Where the symbols take the items:
from | fe gi
Z17 | Z127 Z350
Z421 | Z979 Z661
Z665 | Z800 Z737
Z996 | Z360 Z505
Z979 | Z295 Z702
Z834 | Z358 Z47
Z82 | Z757 Z735
Z539 | Z247 Z309
Z645 | Z235 Z858
Z621 | Z737 Z654
Z505 | Z590 Z366
Z507 | Z360 Z996
Z710 | Z800 Z287
Z350 | Z304 Z162
Z366 | Z423 Z295
Z162 | Z819 Z82
Z757 | Z447 Z162
Z997 | Z350 Z402
Z737 | Z88 Z162
Z297 | Z558 Z800
Z702 | Z854 Z558
Z304 | Z162 Z776
Z310 | Z435 Z861
Z247 | Z421 Z435
Z654 | Z17 Z997
Z447 | Z676 Z997
Z676 | Z623 Z645
Z402 | Z776 Z507
Z127 | Z287 Z304
Z623 | Z82 Z676
Z235 | Z519 Z310
Z558 | Z443 Z376
Z776 | Z645 Z590
Z661 | Z800 Z297
Z819 | Z951 Z757
Z858 | Z310 Z360
Z358 | Z661 Z178
Z435 | Z834 Z976
Z590 | Z858 Z507
Z861 | Z858 Z366
Z800 | Z376 Z88
Z360 | Z861 Z834
Z376 | Z661 Z710
Z88 | Z710 Z127
Z178 | Z297 Z665
Z47 | Z295 Z421
Z423 | Z505 Z539
Z295 | Z976 Z979
Z309 | Z358 Z358
Z519 | Z590 Z858
Z854 | Z178 Z443
Z287 | Z997 Z162
Z951 | Z623 Z447
Z443 | Z665 Z621
Z976 | Z996 Z423
Z735 | Z402 Z287

The rows follow the links: the fewer symbols apart two items are, the more alike their rows tend to be.

Each row is also shifted at random along 4 hidden directions that mean nothing.

Rows with their items:
915,-95,-132,58,-12,87,-68,121,-273,-219,174,17,242,180,146,-8,13,287,41,288,-8,257,-38,243,-94,82,-69,47,-53,150,12,-46,49,-39,-21,93,-447,354,251,204,-92,-258,-116,-125,-256,-89,-69,-365,101,-117,116,-97,95 | Z287
1632,79,491,19,-305,-30,-123,-186,263,33,-248,379,-59,35,-57,-254,211,-120,-121,-309,103,24,-193,96,-93,-109,83,-403,-528,170,8,48,-222,23,204,-226,232,-254,-298,-261,419,-187,340,126,242,-68,-305,-124,389,272,-296,-845,53 | Z295
-230,44,191,138,-152,-51,161,-50,27,-67,126,-70,171,-74,202,126,-232,127,53,-41,56,101,-133,85,66,180,-2,303,164,-4,-66,-77,88,-115,235,-275,205,-282,-28,-14,-29,283,84,-276,-64,51,-23,326,-49,-92,288,550,115 | Z623
1132,119,680,134,-95,-135,118,70,123,-254,65,42,5,183,239,-68,-410,228,139,148,-21,224,-143,261,-169,119,57,5,-168,110,-56,42,127,-12,231,-350,91,-129,-17,87,-305,231,242,70,-165,237,-202,383,182,-283,97,273,-61 | Z447
-884,242,-509,10,358,257,-62,45,-79,-452,-88,-71,53,68,-689,408,-284,-631,-19,160,-548,-319,120,603,309,-97,269,480,155,-144,-62,173,464,147,-114,1,233,463,61,509,377,431,185,-1117,180,53,-265,-360,283,259,142,-54,606 | Z737
731,191,156,-177,76,-31,90,179,286,-165,-120,-174,18,55,-695,-87,-262,-82,247,191,-789,-276,80,561,341,-119,149,221,-103,42,87,178,463,-31,-35,67,313,-170,-237,356,-69,334,353,-199,184,478,38,-87,356,571,-393,-257,201 | Z310
-232,-55,-305,129,-166,51,48,-45,-43,221,139,-338,322,-227,-131,206,-60,-140,198,-387,-147,-86,-79,-82,320,192,-173,371,420,-49,112,47,-33,-271,-125,-122,328,-395,-200,-106,421,277,-113,-87,61,-13,160,43,-160,113,-59,476,221 | Z645
-14,-143,184,-168,-366,-168,-54,-43,-76,-505,264,-172,90,-81,168,136,-99,132,222,-36,-70,-207,228,284,-821,-304,348,-5,6,145,149,95,-11,32,206,-117,-215,-266,123,362,-261,372,-446,-185,-410,-82,95,107,-57,-41,25,-308,-220 | Z366
348,-42,174,-30,-296,-245,-116,-131,-103,63,-160,113,-152,-6,357,0,-154,199,358,-306,471,157,-18,-236,-611,-248,-76,-357,-290,-7,-28,75,-417,-228,-51,-109,-327,-444,-15,-95,178,198,-166,422,-117,-438,4,-68,-433,-307,-133,-526,-61 | Z505
536,111,-197,263,-190,-18,47,-192,-45,619,-398,16,93,-239,-65,-60,76,-12,200,-464,236,383,-218,-551,620,188,-540,-39,-136,-65,57,153,-226,-371,-233,-25,-66,-299,-183,-426,710,-276,205,454,160,-321,-190,-337,-263,-22,-129,-2,364 | Z776
145,-103,-187,-239,183,122,2,259,-342,178,-129,69,-122,-27,369,-245,209,-13,-71,-189,374,4,-223,-181,81,-303,100,-130,-90,71,-66,-403,-290,-128,-60,167,127,76,110,-70,470,-88,-125,-117,381,-91,-78,-287,-189,6,100,-36,298 | Z376
1070,-77,329,-131,199,-46,3,360,-179,148,-110,205,-216,20,387,-611,132,281,-151,54,378,76,-258,-221,-88,-393,63,-517,-432,108,47,-413,-337,64,29,296,118,148,13,-123,135,-309,21,501,330,225,-33,-95,-10,-55,-130,-222,-67 | Z661
590,94,571,240,268,-15,-113,213,-94,-392,144,-150,2,550,-142,73,-90,123,-123,9,-315,100,167,138,-136,202,120,-155,-212,-107,311,127,45,34,-17,32,-21,305,10,56,-197,-97,49,371,-332,82,-249,19,328,-302,-365,-332,-122 | Z654
-1670,-221,-113,-292,409,15,-1,206,-299,-53,88,-94,-401,210,402,14,260,18,-393,-15,382,-195,151,-417,-175,94,-5,87,266,-348,-13,-323,-92,86,-18,24,-41,276,162,-7,-601,62,-548,96,14,-291,88,329,-400,-332,257,198,-387 | Z665
-75,-77,-582,-366,-24,-270,-292,-399,-39,221,235,302,139,25,187,314,224,-93,15,-146,235,-186,-263,-269,-508,-4,-162,-124,493,27,-340,-109,-450,-123,-387,92,-107,-254,-478,-186,218,428,-249,239,298,-137,760,-3,-230,36,-14,-300,-248 | Z435
-41,-148,75,79,87,-127,-223,-17,-467,-144,392,-112,252,587,467,288,232,198,-137,-211,223,175,-60,-420,-561,455,-187,-218,269,-91,122,-224,-420,-134,-171,82,-349,210,-77,-235,-132,-75,-546,613,-282,-308,270,35,-53,-536,-190,-131,-416 | Z17
-26,-148,-337,-56,-21,-111,-30,-383,-4,235,162,301,20,11,407,173,-12,111,-11,128,571,242,-189,-300,-198,368,-237,230,418,-83,-435,-113,-81,-66,0,-255,-264,-89,12,-84,-328,92,-288,-87,-50,-317,228,205,-355,-406,495,431,-136 | Z82
-457,-278,272,-386,220,-46,191,489,-327,33,-6,4,-233,212,519,-508,162,399,-159,208,185,78,-29,-25,-37,-191,133,-139,-268,64,135,-487,-10,-82,151,194,92,165,357,60,-508,-296,-187,276,141,42,-87,59,-132,-67,32,44,-139 | Z800
-395,181,-140,52,407,-16,-205,-129,-161,-135,-31,10,-125,324,-107,355,81,-443,-206,-372,105,-89,63,-257,-114,188,-51,-8,123,-326,-26,22,-240,-10,-237,-147,93,291,-216,-71,287,290,-93,26,170,-299,-26,-35,-94,-240,-73,-249,43 | Z621

Start, symbols taken left to right, then the item you end at.
Answers are names.
-577,-76,25,-259,9,-98,142,130,31,291,-8,-191,115,90,-191,-61,74,12,101,-107,-423,-125,-52,-69,548,277,-147,255,210,-11,137,-6,121,-273,-142,-27,312,-329,-193,-78,-132,114,3,250,226,89,92,144,-38,279,-270,189,31
fe gi gi => Z360
149,-138,-33,-248,-138,-151,68,-97,261,79,-153,-26,-211,-188,-203,-147,-19,184,242,268,-90,-161,264,-36,-123,-99,-78,55,-11,-88,-88,281,235,32,-91,94,-338,-169,166,175,-667,-52,-189,292,-143,-89,175,125,-278,136,-54,-185,-267
fe fe => Z858
-1028,-91,209,71,-216,1,207,83,-50,23,209,-268,233,-40,349,48,-160,151,20,-40,6,100,-135,-90,62,313,-115,280,301,73,2,-143,94,-176,248,-343,209,-283,0,-81,-198,207,-60,-53,-99,67,27,465,-81,-114,268,715,-94
fe gi gi => Z645
-357,-128,182,121,-299,320,-65,-67,392,-18,-25,48,99,-154,-289,-157,297,-238,-295,-24,-285,-154,66,342,317,113,199,121,-90,175,159,134,212,115,413,-158,243,-50,-25,-78,118,-374,300,-480,86,95,-320,9,550,522,12,-111,151
gi fe gi => Z443
257,-225,502,-103,-264,-115,197,243,101,144,-150,-350,-146,-19,85,-346,-93,494,309,73,-154,88,320,-63,147,35,-88,-75,-294,-21,308,200,281,-247,69,17,-187,-334,229,97,-722,-265,-132,718,-287,-8,-193,161,-179,31,-344,-33,-291
fe fe gi fe => Z858
758,292,-67,179,318,83,-65,-29,117,88,-331,185,-452,-206,-124,-206,-25,-355,-162,-250,395,-125,40,-340,167,-396,16,-402,-279,-221,-15,4,-285,202,-215,133,222,289,-144,-241,601,-84,244,129,345,98,-233,-106,-208,-127,-1,-94,167
gi gi gi fe => Z819
491,12,457,-50,300,12,-69,148,-38,-235,-98,-41,-508,285,91,-148,97,-134,-401,-225,268,-126,153,-306,-194,-70,93,-330,-249,-312,225,-118,-122,275,9,-84,106,235,11,-30,-305,-9,-77,385,91,-126,-345,267,-75,-339,-95,-272,-293
fe gi fe => Z88
-388,-145,-58,110,-47,249,-10,-146,145,63,87,-43,-180,-156,85,-25,431,-271,-406,-292,325,-134,91,-307,-21,102,87,5,154,-165,118,-55,-78,132,129,-101,206,66,64,-219,-11,-295,-188,-77,91,-290,-210,296,-6,-31,162,97,-249
gi gi gi => Z710
473,-103,51,118,-116,24,64,-109,66,356,-189,221,-177,-14,181,-264,61,306,97,151,360,412,-9,-270,271,214,-321,-146,-181,18,-123,111,64,-91,26,-27,-377,61,147,-194,-293,-571,200,407,-139,-172,-203,-101,-78,-168,143,120,32
fe gi fe => Z360
-420,-24,-431,-185,138,135,23,260,-352,18,-116,-37,100,-47,3,-107,44,-72,67,28,-10,33,-160,258,317,-195,136,170,-73,156,-61,-188,35,-177,-33,152,55,145,156,187,407,-4,40,-545,325,-18,-148,-449,51,219,152,6,551
fe gi fe => Z710
-434,-134,-176,-39,28,394,33,231,-58,-349,234,-394,-89,-316,-100,32,190,-264,-302,-74,-5,-411,290,133,-66,-204,373,200,235,-125,295,-27,205,333,272,86,174,291,248,299,5,-55,-389,-776,-69,-28,-233,158,16,108,297,359,-72
gi fe => Z661
-554,173,-286,92,227,83,-33,-331,81,200,-204,371,14,222,-244,117,-170,-202,12,289,-153,220,-141,242,532,369,-261,313,88,-17,-395,120,317,-109,-103,-176,-108,249,29,-6,-34,-81,512,-417,191,-99,-146,-254,184,46,242,81,423
gi gi gi => Z287
325,0,-510,-129,-87,-88,10,-71,-139,279,43,-220,161,-113,-158,240,95,-144,273,-411,-14,-160,-90,-325,95,118,-192,201,408,-125,70,89,-150,-317,-351,-36,91,-418,-304,-101,350,317,-234,208,223,-215,319,-75,-319,104,-255,154,36
gi gi => Z360
-453,64,866,198,127,-9,189,473,270,-125,15,-98,-136,94,89,-438,-224,525,-25,650,-409,114,236,171,100,-217,218,-414,-392,154,190,-83,195,299,219,409,-79,271,184,105,-776,-356,300,736,-288,786,-32,351,246,-88,-172,198,-470
gi fe fe => Z800
369,29,-176,-262,-132,-52,162,50,52,-103,-23,-367,92,-161,-483,93,-145,-74,287,54,-591,-343,163,282,209,-38,33,315,211,-46,224,207,304,-121,-116,55,153,-313,-87,262,-81,300,-105,-191,20,165,143,3,-66,384,-226,59,21
fe gi fe fe => Z310
-1250,107,7,127,-128,-185,50,-214,29,285,-346,306,6,-75,157,-6,-135,-70,254,-263,206,236,-117,-158,5,-74,-155,-163,-292,131,-260,59,-284,-319,-70,-154,-51,-331,-53,-275,475,103,341,201,120,-300,-51,-162,-188,-18,-82,-357,242
gi fe => Z247
-656,-114,-104,79,-243,161,233,26,217,148,-215,-225,-135,-318,-206,-154,-69,175,237,262,-111,10,377,85,355,-4,-101,159,-50,41,41,275,395,32,97,37,-329,-110,307,122,-493,-314,5,15,-372,-152,-153,-41,-194,152,36,118,-23
gi gi => Z505
42,-193,-109,181,-216,79,-45,-71,47,268,-33,-170,-14,-112,163,-141,107,194,114,46,228,251,158,-285,137,144,-212,-51,21,-21,89,66,4,-56,-39,40,-451,-8,227,-149,-259,-504,-173,343,-308,-202,-53,-18,-214,-174,81,237,-176
gi gi fe => Z360
